Each row has a class, written after it, and each block has its own classes.
[ -1   0  -5   0   5   2  -2   2  -2   9 -23   7  23  -5   6 -15   3  -3
   2  15 -22 -38 -17  -4  -7  -2  10  11  -8  -3   3  -5 -23  -9  -4 -10
   0  -3 -23   0   3 -15  -5 -10  14 -13  -1   3  -3  -6  -4   9  -8   1
  -9   7 -20  15   6  -3  -4   5   0 -22   3  -2  -6  14  -7   0   6  -3
  -1  -7  -7  14 -19  -1  -4  12 -17  -5]
S
[-19   6 -10   3  -5   1  -2  -1   3  22  25  20   9   0 -17  -5  -3   3
   1  21   4  -6  16   6  -7   9  -7  22  -8  -5 -15  12   3   0  -8  10
   3 -17  25  15   5  -4   5  11 -57  -7   4  13  -9  -4   4   4  -3 -50
  -1   1 -15   2  -6   6   1   3 -16  -7   6  -4  18  -6  30  -4   3   7
   8  -4  -6   3  -9  -2   3   5  15  -3]
D
[  2   1  13  -1   5  -5  -4  -2  -3 -25  13  -8  28  -6 -11 -11   1  11
  -2  36  -3 -21 -25 -14   2  33  -3 -33 -38  -4   6  -3  -9   2   4   4
   0   5 -37  -7   7 -20  -7  17 -21  -1 -19  -7  -5 -24   2 -23 -13  14
 -18   1   8  -4   8   8   4  -6  15  23   3  -3 -10  22  18  -4 -10  17
   0   2   5   1   8 -28   9   1 -36  14]
A
[ -9   3  -5   3  -1   5  -1  -3   6   6 -15  -3  -1  -6   2 -36  -5  -3
  -5  -3 -19 -18  -3 -12  -2   7   5  -6  -5  -3  -2  -9 -10  -1  -9  13
   5  11  -8  -8  -4   3   2   9   1  -8  12 -15  -5  -4  -8   3   8  -7
 -17  13 -44   3   5  -1   7  -6  -6 -13  11   1  -1 -13   5  -5 -13   7
 -10  17   7   8  -5   0  19   2  -9   2]
E
[ -6   2   5   0   0   1   3  -4  -2  -4 -20   2  17  -5   3 -12  -8 -12
  -1   2  -5   8   0  -8   6  -4   2 -34 -12  14   3 -18  -8  -2   0  11
   6   6   8  -6  -4   0   3  10  16  -4   3  -1   3  -8  -6  -8   6  21
 -12   7 -19  -7   8   4  -3  -7   4 -13   8   1  -6  -9  -9  -3  -5   3
 -10  14   0   2  -8   1  14   6  -8   4]
E
[ -3   3   6 -14  -2   7   3   0 -11 -25   7 -11   7  -4   1  13 -17   2
  -1  10  -8  -8  -9  -7   5  -5   5 -18 -22  12   3 -14  -2  -9  -1   8
   7   1  27  -6   8  -1  -1   1   1  -8   2  -8   0 -19  -2  -9   0  10
 -23   5  -8 -11   2   0 -16  -4   4  -8   9   0 -13   4  -7  -1  -8   4
   5   6   0   2  -9  -2  -3  -8 -27   3]
A
[ 12   3   1  -2  -3  -3  -1   1  -3   2   4   5  -6  -5 -10 -20   5  -3
  -3   1 -20  -7  -2   0   0  22  -4 -26 -25  -4 -11  26  -6   7   1  15
  -1  -1 -19  -4   2   8   0   5 -22   0  -5   0 -14 -20  12 -17  -9 -15
 -10   6   0  -6   3  10   6 -10   7   6  -4  -1  -3  22  17  -3   5  14
  -4  -8  -4   6  11   2  -5   6 -23   1]
A
[-10  -1  -6   9   5   8  -3  -3  10   6 -14   0  -8  -1   7 -15  -7  -6
   0 -16  -5   0  -1 -16  -2  -2   3 -10  23   1  -3 -20  10  -5  -4   5
   3   3  30   2  -6  11   4   5   0   0  16   2   3  -1  -9   9   4  15
  -2   1 -17   0   0 -14  -7  -4 -10 -13  -3   3   4  -7  -2   0   3  -5
  -7  12   3  -2   0  22  11  -3  13  -4]
E
[ -5   2  19   4   2  11   1   5  14 -38  21  -6  14   7  -5  22  -2   2
  -3  19 -14   8 -30 -27   8  23  -3 -64 -30  22   9 -23  -1  12   3  24
  12  -1  20  -3   4   3  -6   7 -58 -12  -2  -9   5 -27  11 -25  -4  20
 -28  -4  15 -13   2  10   3   0  19   0  12   3 -25  34  17  -9   7  29
   2   8   2   5  -8   3 -20  -3 -31   9]
A
[  1   8   2 -11  -7  16  -2   5   8   7   4  12  17  -1  -5   5   2  -9
   1  -5  -6 -12  -1 -13   7   9   2 -18 -21  14  -3   1  -2   4   4   0
   6  -1  22   4   6   7   5   3 -14 -11   1  -6   1  -4  14  -2  -5  15
 -23   8 -17   0   7   6   7   4   1 -10   4   3 -12   9 -13  -4   4   9
   2  -9 -10  12 -27  11  -3   7 -21   3]
A
[ -9  12   6   0  -5  -4  -1   0  -6   0  -6   6   4  -5   7 -38  -5  -7
  -3   1 -12  15   2   0   0   2  14   1 -17   8   3  -6  -9   4  -1   5
  14   8   7 -15  -4  14  -6   7  26  -1   3 -13   0  -4 -20 -11   6  24
  -2   9 -16  -3   3   8   5  -8  -1 -10  -2  -1 -10  -3  -8 -10  -6  -6
  -8  15   4   4   9  -2   5   1 -20  -1]
E
[  3   2  -5  -3  -6 -21  -1   3  -5 -19  16  23  23 -11  -4   4 -10   3
  -1  40 -30  27  -2   4  -9   4  -4 -42 -34   5  -2   4  -3  -2  -1  17
   4   3  -8  -6   8  -8 -14   6   2   7  -9  -2   0 -33   5 -27   1  -8
  -8 -13  14  -7  13  11   9  -8  15   5  -2  -9 -14  24  11  -3   1   4
  -6   9   3  12   9  -6  -3  -3 -45   7]
A
[  3   5  -3   5   1 -10  -4  -4  -9   1  -5  -4   7  -8   7 -26  -3   2
  -6  17 -21 -12  -2   1  -4   3   1 -22 -11  -9  -5   6  -7  -4   4   1
   4   3 -17 -12  -2   9  -7  -3  -3  -1  -2  -7   1 -15  -7  -9  -6  -2
   8  -2  -5  -8  11   2   5  -5  -3   0  -4  -1   0   9  18  -4  -3   2
  -5  15   2   2  14  -8  10   0 -19   1]
A
[ -4  -1 -12  -5   2   0  -4  -9   4  -1   4  25  14  -7 -13  36 -12   5
  -1  36 -22 -24  -4 -17  -2 -11  -1 -23 -14   4  -3  -5   0   0   6  11
   4   1   9  -1   6 -12 -13  -3 -29  -2  -6  -6  -2 -15  -3  -7 -10  -8
 -13   8 -28  -4   3   9  -1  -7 -11  -8  14   4   7  -6   5  -8  -3  -1
  -4  11  -2   1  -1 -32 -16   4 -13  -3]
D
[-22   4   0   1 -18 -11   1 -11  -7  17   6  12  31   1   7  -1  -1  10
   2  25  10   3  15  13 -27 -17   2 -11  -2  19  -7   3  -5   7   9 -12
  -2  -2 -12  -1  10  -9   2  -2  36  -5  -4  -2  -2   8 -11   2   6  10
   2  14 -12   2   2   5  15  -6   5 -12   5  -2   1 -25 -21  -3  -7 -15
  -9 -23  -5  -4 -17 -13   2  25   0  -3]
S
[  1   3  13  -4   1  -2  -2 -12   3  -1  19  -3  33  -2  -8 -13   6   4
  -2  29   5 -49 -11  -2  -2  29   3 -13 -26   4   0   8   2  12  34  -7
   7  -8 -32   3  17   0   7   6 -28  -8 -34  -1  -8 -11  -3  -6 -16  29
  -9   6   3  -4   2  10   4   4   9  10  -1 -10   2  15  13  -3   2  14
  11 -19  -5 -11  -6 -20   6  12 -20   0]
A
[-11   0  10  -2  -1  -3   1  -5  -2 -11   9  11  -2  -2 -13 -16  -8   4
   0  16 -20   9   7  -5  -6   6  10 -29 -13   2   3  -3  -9   0   2  11
   8   7   4   1   3  -1   5   8  26   6  -4 -13 -15 -16 -12 -16  -3  19
 -15  14 -15  -5  10   0   7  -2   5  -4   9  -6   1 -21  -1 -14 -13  -9
  -9  15   3   6   0  -6  16  -5 -31   5]
E
[-11   3  -2   6   2   0   2  -4  -3  13  -6   9   5  -9   2 -35  -4   5
  -6   1  -8   6   9  -3   0  -7   4 -26   1   7  -4 -11  -6  -2  -5  11
   7   4  13  -3 -11   7   1   9   0   1   8  -1 -11  -9  -7  -1  10  -4
   0   1 -34  -4   6  -4   0 -11 -13 -17   9  -7   3 -15   2  -9  -1  -5
   7  17   1   4  -8   3  20   3  -6   4]
E
[ -3   0   2   3   0  -2   5  -4  -6   7  -3   8  15 -10   8 -20  -6   0
  -3   2 -12  -9  -3 -10   1  -7  10 -21  -6  11   8  -9  -5 -11   2   0
   3   7   0  -4  -9  20   2   7  28  -8   1 -14  -8  -5  -9  -5   2  25
  -3   8 -24  -2  12   1  -1  -9   2 -14   2   1   4  -1 -13 -14  -8 -11
  -7  13  -2  -5  -1  -2  18   3 -10  -3]
E
[ -8   2  -6  -4  -1  -1   2  -2   5  -8  18  15   8   2  -2  22  -7   7
   1  32 -24   7  -2   8  -3 -10  -1 -14   7   7  -9  -4   7  -1  -5   3
   4  -5  19   3   9  -5  -5  -5 -13 -10  -5   7  -3 -16  -2  -5   4 -13
   5   2   5  -3   2  11   2  -5  -5  -6   7   0   2  -6  13  -5   7  -4
  10   5  -4  -4 -10 -12 -17   4 -12   3]
D
[  1  -1  17 -18  -8   2  -2  13  -8 -25  28  21  30   2  -6  13  -8 -13
   5   9  10 -32  16 -14  10  12   0 -11 -62   4  10  17  -2   8  15   9
  14  -2  16   3   3   1  -1   5 -29  13 -24 -19  -9 -23  28 -17 -20  49
 -13  17  14  -6  -2   8   3  14  15 -10  -6  -9  -5  47 -17   6 -12  -2
  10 -21 -14  10  -4  -2  -3  -4 -32  -3]
A
[ -2  -1  11   3   3   1   1   0   4 -23  14   5   5   0 -14  23   0   5
   5  27 -36   1  -7  -9   7  21   3 -35 -12   8  16   5   3   6   4   3
   6  -1 -19   3   8  -3  -8   5 -31   3  -8  -5   1 -33  -9 -12 -12  15
 -10   8  22  -5   1  11   3   1   3  14   7   3  -8  37  20  -2   5   9
   1  -8  -5   2  -1 -10 -18   1 -33   4]
A
[ -1  -1  -7   2   0  11 -13  -1  -2  29 -17   5  -9  -2  -4 -25   7  -3
   2 -15   0  -2   8  -7   5  28   7  -2   4  -3   5  26  -4   9   7  -3
  -7   6 -22   5  -7  15   7  -1   5   3  -2  -1  -6  13  -1  21   0  13
  -7   9 -23   9   3   0   3  -3  -4   4   4  -1   9   8 -10  -1   8   5
  -9  -7   0  16  -9  14  17  11  12  -1]
S
[  2   7   2  -7  -8  11   0  22  -5 -38   4  -1   0   3  -7  18   3  -8
  -3   0 -21 -27 -14 -17   7  14  -1 -32 -37  -4  15   0   2   5  -6  26
   9   4  27  -1  -8   9  -7  14 -41  -5  -7  -6   0 -35  20 -18 -15  14
 -18  -2   8  -2   1  13   5   4   6  -2   3  -6 -14  48  14  -1  -2  26
  -6   1  -3  12  -7  12 -34  -3 -32   5]
A
[  4   1   0   2   0  -3  -2 -18   4 -10  21   3  20  -7 -14  10  -9  11
  -2  38  -3  -8 -11  -9   2  13  -5 -37 -12   0  -3   1  -9  -3   1   9
  -4  -2 -11  18   7 -15   0   8 -25   7 -13  -5   6 -21  -7 -19 -11   2
 -18  -5   2 -22   2   7   4  -2  11  17   3 -16  -2   2  15  -3  -7   2
  -9  10   1  -2   7  -5  15   7 -24   1]
A
[-11  -5  -1   3  -4 -10   5 -17   3  11   1  -2   5  -5  -5 -36  -1   1
   1   6  -1  -9  -9  -5   0   7  -9  -8  -3   1   1 -11  -9   0   1   9
   7   5  -1  -2  -1   2   4   2   1  -6  -1  -7  -5  -4 -11   2   4   7
  -9  10 -31   0   2  -1   4  -6   3 -13  -2  -4   5 -17  -2  -8  -5  -4
  -2   4   5  -1 -11   1  20   6  -4   2]
E
[ -7  -2  -1 -13  -1 -10  -1  -5 -23  -2  24  16  30  -1  -9  -5  -3   9
  -3  46  -7   4  -1  16   4   2   1 -10 -13  11  -3   4   0  -4   5  -3
   2  -4 -16   3  12 -13  -3   8   8  -4 -14   8  -3 -10  -2  -8  -6 -10
  -6  10   4  -6  -2   9   8  -1  10   2   2   0  -3  -3  10  -3  -4  -3
   5   6  -6  -3  -7 -23  -4   9 -16   1]
D
[  3   3  10   4  -4  -5  -5   5   4 -10  -3  13  11  -7  -5  -7   3   5
   3  25 -36  12   2 -13  -3  18   4 -35 -24  16  12  -1  -3 -13   5   3
   8  -1 -24 -13  11  -6 -12   3 -34  -4  -6  -1   6 -27   8  -9  -2  -7
 -10   0   3  -5  12   8   4  -6  -7   2   9  -8 -16  42  15 -10   6   1
  -1   6   8  28  -9 -28 -14   6 -33   5]
A
[ -4   0   0  -7  10  -7  -1  -3   1  17  -9  21  18  -7   6 -12  -3   0
  -4  22 -11  22  -1   3 -17   1  14   2   7  17  11  -9   1  -6   4 -19
  -1   0 -25  -9   9 -13  -2  -4  27  -1  -5  -5   5   5 -12  10   3  11
   1  11 -14   7  10   0   0  -9  -2 -13   9  -1 -10  -9 -17  -5  -1 -23
   5  -4  -3  11 -29  -7  12  12 -12  -5]
S
[-12   4  -4 -10  -3  -8  -3  -6  -7  12  -5  20  15 -10   3 -10  -3   4
  -3  29 -24  -5   7  12   6  -9  10  -9  -4   7  -2   0  -5  -9   1 -14
   5  -1 -22   1  10  -8  -2  -2  49 -21 -10   0  -4 -10 -15   1   2  10
  -9  18 -18  -2   6   1   7  -1  10 -10   7   1  -8 -12 -17  -8  -7 -19
  -2  -2  -4   7 -16 -18  11  11 -20  -4]
S
[  1   1   3  -5  -1  -6  -2  -8  -1  12   1  19  10  -6  -6   0  -7   1
  -4  23 -10 -16   6  -2   2   5  12  25   0  -9  10   7   7  -6  10 -26
   5   2 -19   8   2  -9   3   2  24  11 -22  -7   1  -3 -18   6  -9  32
  -2  23  -6   4   7  -2   3   7   2  -4   4  -5   4  -3 -12   2  -8 -20
   4  -5  -7   5  -3 -10  19  16 -12  -4]
S
[-13   6   4  -3   0  -7  -1  -1  -1   1  25  17  32  -7  -6 -10 -14   6
  -1  29   7 -26   6  14 -20 -13  -1   3 -12   0 -14  -6  -3   5   0  -7
   5  -6  11   1   6  -1   0   5  -4  -2 -26   6  -6   6  -4  -1  -4  -6
   4  11  -5  -1   3   8   4   4   0 -13   4   1  10 -18  13  -1  -5  -1
  11  -1 -13  -8   8 -17   5  -1  -8  -3]
D
[ -9   2  -3   1  -2  -1   0  -3   7   0  11   1  24   2   6   5  10   0
  -4  17  -3 -17 -12   9  -6  -7  -2 -22  -6  19  -7  -7  -2  16   0   2
   4  -7   3  -7  14   2 -10   1 -22  -9  -7   9   0  -9   0  -7  -1   1
   8   2   2   1   3   7   3  -7   4  -7   0   7  -2   2   8   0   4   4
  19 -11  -6 -15  -6 -13  -9   6  -4   2]
D
[  5   1   4  -1   1   1  -2   4   3  -5   0   2  10  -7 -13   7   8  -3
  -5   6 -20   7  -2 -11   4  16   2 -37 -23   9  -7  11  -3  10   5  19
   2   9 -13  -7   0   3  -2   3 -29   5  -1  -5  -2 -16  17  -8  -5  -4
 -13  -7  -3  -5   7   7  11  -4  -1   7   2  -4  -9  29   2 -11   3   8
  -2  -1   9  14  -2  10  -7   5 -11   2]
A
[  4   1   5   5   0  -6   4  -7  -6 -14  -1  -5   1  -8  -6 -16  -3   2
  -4  20 -31 -15 -22 -18   7   9  -2 -42  -6  -3   7  -8  -2  -1  16   1
   8  12 -33  -6   5   7  -6  13  11   4 -19  -4   1 -26 -18 -45 -14  36
  -5   9   1  -6   5  15   0  -2   8  16   4   8  -5  14   8 -10   2   5
  -7  14   7   1  18   1  14   0 -28   9]
A
[ -4   5  -6  -4  -1  -4  -7  -8   2   2  25  17  19   1  -9   8  -5   5
  -3  27   4 -22  14   9  -4 -14  -1  -5  -2   3 -17  10   1   5   3   8
   1  -4   8  11 -14  -7   7   3 -16   1 -13   2  -5 -11  -5  -7 -12  -8
   0   4  -1  -2  -5   6  -5   1   4  -3   1  -4   5 -13  16   2   0   9
   7  -1  -4  -8  -5 -12   4  -2   0   1]
D
[ -8   0   0  -6 -17 -11  -4  -6   0  26   0  13  18  -8  -4 -12   2   0
  -1  23  -3  17  16   0   2  15   5  -9   8  14  -2   7 -64   1   8 -15
   4  -3 -36   4   5  -2  -3   3  19  -7 -18   0  -5   5  -9   5  12  10
  -3   8 -15  -2  11  10   7  -7  -3  -2  11  -2  -3 -20 -11  -3   2 -17
   3  -9   2   1 -13 -14  18  21  -3  -6]
S
[-16  -2  -4  -1   2  -1  -1  -8  12   8  20   3  18   6   1 -12   3   6
   0  28  -5  -3  -4  24  -5   2  -5   0   3   5 -13  -8  -1   2  -5  12
   8  -4  11   1   3  -8  -1   5 -26 -15  -2  10   3  -9  -7  14   3 -27
   3  -4   3   4   1   3   0  -2  -2   0   2   2  -1  -8  31 -12   6  11
   8  -1  -9  -7 -12  -5   7   2  -6   0]
D
[  4   2  -2   4  -3 -11   1  -3   0  13  -3  31  20 -12  -3  -6  -3  -2
  -1  30 -33  -4  -2  -6  -4   1   2 -13  -2  14  -3   3  -5  -4   7 -13
 -12   1 -29  -4  11 -17  -4   0   9   5 -14   1   0 -21  -9  -1  -7   9
  -2   4  -3  -3   8   4   4   2   4  -9   5   0  -7   7  21  -9   4 -16
   8   1  -3   7  -6 -15   1   3 -22  -3]
S
[ -5   1   6   4  -2  -4   2  -1   1   6  -9   1  12   7   9 -27  -3  -7
   0  -7   0  24   4  -2   1  -7  11 -26  -3  12  -6 -12   0   1   2  12
   4   3   0 -13  -8  11   4   8  22   4   9 -11   2  -1 -14  -2  17  16
   3   2  -9   1   8   0  -1 -10  -1 -14   3  -5  -9  -5 -17  -5  -2  -5
  -6   3   3   4  -5   8  18   5  -5   3]
E

Next block, with new classes.
[ -2  32   2 -41  -5  20   1  16 -15  12   5   6 -25 -17  14  13  10 -14
 -11   1  10 -21  -6   1   0   6  70   3   8  -5   8  12 -14 -12  43  -1
  -5 -11   3  -5  10   0  22   2  -5   5 -10   3   4  -6 -16  19  10 -48
  28   9   2  -4 -47  -7 -16 -11  -1 -15   0  11   4 -18  14  -9   5 -20
 -44  -2  10  -4   4  37   4   0   6  31]
V
[  7  24   9 -17  -3  22  22   6  -5   4  21   1 -25  -7  20   6 -11  -1
  -6   3  -2  -3  -3  -2   6   0  57   6  -4  -3 -13  -2 -12  -7  15 -15
   3  -2   2 -10   3   7  25   0 -11   9   3  -7  -4   7 -14  -8  11 -23
  11   2  11  16 -15   9   1  -8  -7  -9 -14   4  11  -7  13 -17   5 -19
 -32 -20 -13   4   6  -1  -6  18   0  48]
R
[  7  19  10 -24  10  20  19   5  10   8  28  -2 -39  -4  20   9 -10  -7
 -20  -7  -4   0  -1  -4   9  13  49   7 -18  -6   2  -1 -11 -12 -17 -14
   5  -2   4 -11   3   2  43  -6  -8  22  -1  10   1   7  -2 -18  15 -18
   9  13  17  26 -16  -2  12  -5  -8 -10 -10   4   5   0   5 -14  20 -13
  -4 -21 -19  -4   9 -11  -1  17  -7  48]
R
[  2  17  11 -46   0  13  40   5   4   1   0   2 -43 -17  15  11  -7   3
  -3  14  -4 -14  -2  -5  -4  -3  70   3  16 -18  -9   1  -7  -1  22  -8
  -2  -5  -2  13   3   8  13   1   7 -17  13  -5  -4  11 -20  -2  -4 -41
  27   9   5   7 -26  -4 -25  -7  -5  -7 -13   0   4  -3  14   2  12 -26
 -53  -9  -9   0   2   8  -4  14   1  23]
V
[  7  21  10 -10  -1  15  29  -2  10   4   6   1 -36  -8  12  12 -19  -7
 -10  -2  -7  -2   1   0  18   4  40   1  -4 -10 -10   3  -8  -6  -9  -2
   0  -3  -7  -8   1   6  21  -2 -10   3   8  -6  -2  -1  -5 -16   7 -24
  10  -4  13  18 -11   4  16  -5 -10 -11   4   3   5  -2   3 -10  20 -23
 -18 -17  -9   2   4  -2 -14  15  -8  36]
R
[  7   6  17 -57  11   9  23   0  20  14  -9   6 -18  -9  10   6  -6  -4
  -5   5   1  -8  -5   0 -16  -3  59  10  14  -5  -7  -4   3  -4 -11  -2
  -2  -3  -1   3   0  10  23   7  12 -33  17   4  -5   5  -2  -9  -5 -25
  20  -9   0  17 -19  -8 -16  -9  -6 -11 -27  -5  13  -1  10  12  22 -13
 -31  -7   3   3   4   3 -14   6  -1  19]
V
[  3   6  10 -43   0  14  29   4  13   9   0   6 -32 -11  12   8  -9  -5
  -2   5  -3  -7  -2  -1   2  -1  66   3   9  -9  -6   0  -7  -3  -6   0
   1  -4  -5   2   2   5  14   4   3 -24  13  -2   0   1 -10  -9   3 -33
  22   4   4  11 -28  -4 -14 -10 -10  -8  -6   2   4  -3  13  -4  20 -21
 -40  -6   2  -1   5   8 -18   6  -2  24]
V
[  2   4   6 -26   6  12  -1   4  -2   8  14  -4 -23  -1   7   2  -6  -4
  -9  -7   2   4   3   3  -4   4  38   7  -7  -2   3   0  -9  -9  -8 -14
   2   3   3 -10   1   4  28   4  -2  10   6   9  11  11  -6 -12   4 -16
   6  11  16  19 -14  -2  -9 -18 -13 -10 -15   2   4  -2   7  -9  13  -6
 -13 -16  -5   5   8  -6  -2   5  -9  33]
R
[  4  23  17 -28  -6  27 -34  13   2   3  14  -9 -21 -17  26   8 -19 -15
 -17  -3  -5  -3  -9   4  -7   7  39   4  11  -1 -23  -3 -14 -20  11 -24
   1  -5   6 -22  -9   1  33  10 -15   6  -5 -40   6  -7  -3  13   1 -25
  10   8  18  10 -11   4  -2  -5 -14 -19 -39   3  18 -15  16 -18  -3 -18
 -54 -34   5  13  13   7 -20  17  -9  44]
R
[  7  23  15 -58  -6  21  10   7   0   2  -2   5 -14 -20  16   8  -7  -2
   0  14   0 -15 -15  -4 -27  -1  70   7  28   1 -21  -5  -8  -4  43 -19
  -1  -6   4  -3   2  14  18   9  -2 -17  11 -26  -8   3  -9  11   0 -46
  24  -2   6   5 -33   0 -27 -11  -8  -7 -41   0  18 -14  27   3   0 -27
 -70 -21   6  13   5  13 -11   8  10  41]
V
